Below are the code and all the weights of a small trained network. Each question names an input and a class and asks about switching units off, where a switched-off unit gives its printed mean instead of its output.

import numpy as np


def w(rows, s, z=0):
    codes = np.array(rows[::2]) - 128.0
    scale = np.full(codes.shape[1], s)
    scale[-1] = z or s
    return codes * scale


def norm(h):
    return h / np.sqrt((h * h).mean(-1, keepdims=True) + 1e-5)


def f(y):
    return np.maximum(y, 0)


def log_softmax(a):
    a = a - a.max(-1, keepdims=True)
    return a - np.log(np.exp(a).sum(-1, keepdims=True))


def net(x, mask):
    res = np.array(x, float).reshape(1, 2) / 4 @ E
    u = 0
    for l in range(3):
        y = f(norm(res) @ A[l][:, :-1].T + A[l][:, -1])
        res = res + np.where(mask[u : u + 7], y, B[l][:, -1]) @ B[l][:, :-1]
        u += 7
    return log_softmax(norm(res)[-1] @ U[:, :-1].T + U[:, -1])


A, B = {}, {}
E = w([
[95,62,86,91,188],'x0',
[201,140,201,98,255],'x1',
],0.0068)
A[0] = w([
[88,140,114,154,103,98],'0.n0',
[181,143,193,79,157,85],'0.n1',
[110,1,113,136,152,180],'0.n2',
[167,188,127,138,107,86],'0.n3',
[119,72,161,96,46,143],'0.n4',
[167,85,80,234,100,38],'0.n5',
[205,116,100,95,175,2],'0.n6',
],0.0098,0.00071)
B[0] = w([
[196,171,103,54,158,201],'0.n0',
[193,201,119,118,187,254],'0.n1',
[146,96,186,164,52,233],'0.n2',
[46,70,183,254,127,197],'0.n3',
[97,147,164,135,221,210],'0.n4',
[117,143,146,65,177,200],'0.n5',
[234,138,174,117,136,219],'0.n6',
],0.0064,0.0053)
A[1] = w([
[143,140,115,103,65,183],'1.n0',
[146,140,116,174,150,3],'1.n1',
[75,134,197,210,128,52],'1.n2',
[144,160,153,168,102,148],'1.n3',
[104,247,68,75,118,255],'1.n4',
[95,95,126,143,97,143],'1.n5',
[176,1,83,14,193,232],'1.n6',
],0.0088,0.00097)
B[1] = w([
[171,156,94,101,254,169],'1.n0',
[139,138,134,96,150,160],'1.n1',
[89,145,83,182,87,224],'1.n2',
[51,73,160,157,96,196],'1.n3',
[154,114,61,111,169,222],'1.n4',
[192,83,171,88,169,179],'1.n5',
[69,135,116,172,53,254],'1.n6',
],0.0093,0.0049)
A[2] = w([
[116,62,1,118,24,121],'2.n0',
[102,96,124,136,125,254],'2.n1',
[153,45,137,144,75,32],'2.n2',
[124,40,164,118,86,81],'2.n3',
[133,125,82,72,139,80],'2.n4',
[116,91,133,96,162,35],'2.n5',
[164,64,65,68,114,156],'2.n6',
],0.0086,0.0027)
B[2] = w([
[175,141,198,66,172,255],'2.n0',
[164,88,132,105,63,203],'2.n1',
[193,2,63,140,80,172],'2.n2',
[150,43,15,133,28,182],'2.n3',
[54,205,96,131,48,167],'2.n4',
[39,115,209,44,114,138],'2.n5',
[114,96,210,207,116,196],'2.n6',
],0.0068,0.0055)
U = w([
[179,8,98,114,23,182],'0',
[110,93,101,136,148,11],'1',
[225,165,207,153,185,193],'2',
[49,167,134,228,54,205],'3',
[95,224,16,71,145,166],'4',
[110,138,177,25,75,107],'5',
[119,106,99,136,134,2],'6',
[112,124,78,124,134,60],'7',
],0.015,0.0071)

Each question gives the input, the list of numbers given to net, and the class t.
The units are the neurons (one row each of A and B). Each row of codes is followed by its name. A weight is (code - 128) times the scale printed after its matrix; where a second scale follows, it is the last column's (A, B and U).
mask holds one flag per neuron, layer by layer. A switched-off neuron (its flag False) gives its mean, the last column of its row in B, instead of its output. The means were averaged over made-up inputs and are rounded, as every weight is.
A unit's drop is (log p(t) with every unit on - log p(t) with that unit switched off) / (log p(t) with every unit on - log p(t) with every unit switched off).
The circuit of an input: a set's keep is (log p(t) with only the set's units on - log p(t) with every unit switched off) / (log p(t) with every unit on - log p(t) with every unit switched off). Starting from the 12 units with the biggest drops (on a tie, the unit counted first), units are removed one at a time, each time the one whose removal leaves the highest keep (on an exact tie, the one counted first), for as long as the keep stays at least 0.8.
circuit, biggest first: the units of the circuit, biggest drop first
unit that matters most: the unit with the biggest drop
top k neurons: the k neurons with the biggest drops, biggest first
top k neurons in layer l: the k neurons of layer l with the biggest drops, biggest first
drop of u: that unit's drop, to one decimal
input [-4,-4], class 4: top 3 neurons in layer 0 : [0.n2; 0.n0; 0.n5]
input [4,-8], class 5: circuit, biggest first : [2.n0; 1.n0; 2.n3]
input [-6,3], class 3: circuit, biggest first : [0.n3; 1.n2]
input [8,4], class 0: unit that matters most : 1.n6
input [2,-8], class 4: circuit, biggest first : [0.n0; 1.n0]
input [4,-6], class 5: top 4 neurons : [0.n3; 0.n0; 1.n0; 2.n0]
input [-2,-2], class 4: top 2 neurons : [0.n2; 0.n0]
input [-4,-5], class 4: top 2 neurons : [0.n0; 1.n4]
input [4,3], class 0: top 3 neurons : [0.n2; 0.n4; 1.n6]
input [-8,4], class 3: drop of 0.n0 : 0.2
input [5,-8], class 5: drop of 0.n6 : 0.0
input [-7,-8], class 4: drop of 0.n4 : 0.1
